Here is a tiny trained network, its code and every weight. The questions are about switching its units off for an input and a class, where a switched-off unit gives its printed mean instead of its output.

import numpy as np


def w(rows, s, z=0):
    codes = np.array(rows[::2]) - 128.0
    scale = np.full(codes.shape[1], s)
    scale[-1] = z or s
    return codes * scale


def f(y):
    return y / 2 * (1 + np.tanh(0.7978845608 * (y + 0.044715 * y**3)))


def log_softmax(a):
    a = a - a.max(-1, keepdims=True)
    return a - np.log(np.exp(a).sum(-1, keepdims=True))


def net(x, mask):
    res = np.array(x, float).reshape(1, 4) / 4 @ E
    y = f(res @ A[0][:, :-1].T + A[0][:, -1])
    res = res + np.where(mask, y, B[0][:, -1]) @ B[0][:, :-1]
    return log_softmax(res[-1] @ U[:, :-1].T + U[:, -1])


A, B = {}, {}
E = w([
[120,127,129],'x0',
[88,167,25],'x1',
[72,254,198],'x2',
[125,127,128],'x3',
],0.0059)
A[0] = w([
[183,116,197,90],'neuron 0',
[122,132,99,79],'neuron 1',
[79,41,255,96],'neuron 2',
[133,182,42,89],'neuron 3',
[38,139,39,63],'neuron 4',
[88,7,110,62],'neuron 5',
[118,171,42,78],'neuron 6',
[133,191,75,3],'neuron 7',
[28,145,181,87],'neuron 8',
[177,109,221,76],'neuron 9',
[146,121,180,50],'neuron 10',
[128,177,43,60],'neuron 11',
[126,109,147,63],'neuron 12',
[150,51,104,80],'neuron 13',
[201,178,106,131],'neuron 14',
[141,86,125,46],'neuron 15',
[165,189,46,67],'neuron 16',
[165,187,53,92],'neuron 17',
[137,111,162,56],'neuron 18',
[108,33,111,87],'neuron 19',
[114,211,180,59],'neuron 20',
[141,48,100,66],'neuron 21',
[234,129,211,104],'neuron 22',
[101,214,184,49],'neuron 23',
],0.0092,0.0051)
B[0] = w([
[93,104,76,162],'neuron 0',
[171,64,111,86],'neuron 1',
[68,85,9,249],'neuron 2',
[78,123,52,188],'neuron 3',
[76,108,47,202],'neuron 4',
[159,213,88,210],'neuron 5',
[118,63,54,178],'neuron 6',
[170,62,56,84],'neuron 7',
[169,196,104,198],'neuron 8',
[116,49,27,188],'neuron 9',
[195,2,76,86],'neuron 10',
[115,81,68,155],'neuron 11',
[194,43,102,66],'neuron 12',
[150,216,101,199],'neuron 13',
[114,137,124,135],'neuron 14',
[180,96,114,83],'neuron 15',
[137,61,76,141],'neuron 16',
[121,82,73,155],'neuron 17',
[179,47,100,72],'neuron 18',
[156,196,101,198],'neuron 19',
[234,136,66,227],'neuron 20',
[178,169,94,187],'neuron 21',
[43,127,39,226],'neuron 22',
[207,200,54,241],'neuron 23',
],0.023,0.0018)
U = w([
[179,149,126,40],'0',
[73,61,122,39],'1',
[117,112,164,254],'2',
[117,110,162,240],'3',
[139,63,244,38],'4',
],0.011,0.009)

Each question gives the input, the list of numbers given to net, and the class t.
The units are the neurons (one row each of A and B). Each row of codes is followed by its name. A weight is (code - 128) times the scale printed after its matrix; where a second scale follows, it is the last column's (A, B and U).
mask holds one flag per neuron, in row order. A switched-off neuron (its flag False) gives its mean, the last column of its row in B, instead of its output. The means were averaged over made-up inputs and are rounded, as every weight is.
A unit's drop is (log p(t) with every unit on - log p(t) with that unit switched off) / (log p(t) with every unit on - log p(t) with every unit switched off).
The circuit of an input: a set's keep is (log p(t) with only the set's units on - log p(t) with every unit switched off) / (log p(t) with every unit on - log p(t) with every unit switched off). Starting from the 12 units with the biggest drops (on a tie, the unit counted first), units are removed one at a time, each time the one whose removal leaves the highest keep (on an exact tie, the one counted first), for as long as the keep stays at least 0.8.
circuit, biggest first: the units of the circuit, biggest drop first
unit that matters most: the unit with the biggest drop
k most important neurons: the k neurons with the biggest drops, biggest first
drop when u is switched off: that unit's drop, to one decimal
input [3,-5,3,0], class 1: unit that matters most -> neuron 2
input [3,-2,6,-2], class 0: 3 most important neurons -> neuron 23; neuron 20; neuron 8
input [2,-6,-2,6], class 1: circuit, biggest first -> neuron 2; neuron 22
input [0,-6,-7,-4], class 0: circuit, biggest first -> neuron 5; neuron 13
input [2,6,-7,6], class 0: circuit, biggest first -> neuron 5; neuron 21
input [-3,-5,0,4], class 1: 3 most important neurons -> neuron 2; neuron 22; neuron 9
input [-2,-7,-8,8], class 0: 2 most important neurons -> neuron 5; neuron 13
input [-3,-2,-2,1], class 4: drop when neuron 23 is switched off -> 0.2
input [6,-2,6,-6], class 0: drop when neuron 21 is switched off -> -0.1
input [7,3,7,-4], class 0: drop when neuron 23 is switched off -> 0.3
input [1,8,6,-1], class 1: drop when neuron 4 is switched off -> 0.3
